W =
 59   34  113  104  105   99
 57   23  111  104  104  102
 63   29  106  105  103  107
 90  101  105  107  102  110
104   77  102   79  100   58
 89   83  102  103  101  105
 79   67  107  102  102   99
 86   78  104  103  101  103
 94   82   98  103  100  109
 81   73  106  103  102  101
 85   80  105  103  102  103
108  121   96  106   99  114
 90   93  104  103  102  103
Find the 5th-last entry, reading row by row.
93
The bottom-left entry -> 90
Find the entry in the top-left corner.
59
The bottom-right entry -> 103
Find the top-right entry.
99
The entry just right of 29 -> 106
Find the largest entry in the last column.
114
The entry just right of the smallest entry: 111
The entry directly above 23 is 34
Find the entry just right of 83.
102
The entry just left of the smallest entry is 57
Find the entry just right of 80.
105
The largest entry in the first column -> 108
The entry directly above 29: 23
The entry directly above the largest entry is 80
Find the fourth entry, reading row by row.
104
The last entry of the smallest entry's row: 102
The entry directly above 73 is 82
Find the entry directly below 109.
101
Find the entry directly below 23.
29
The entry directly above 109 is 103
Find the largest entry.
121
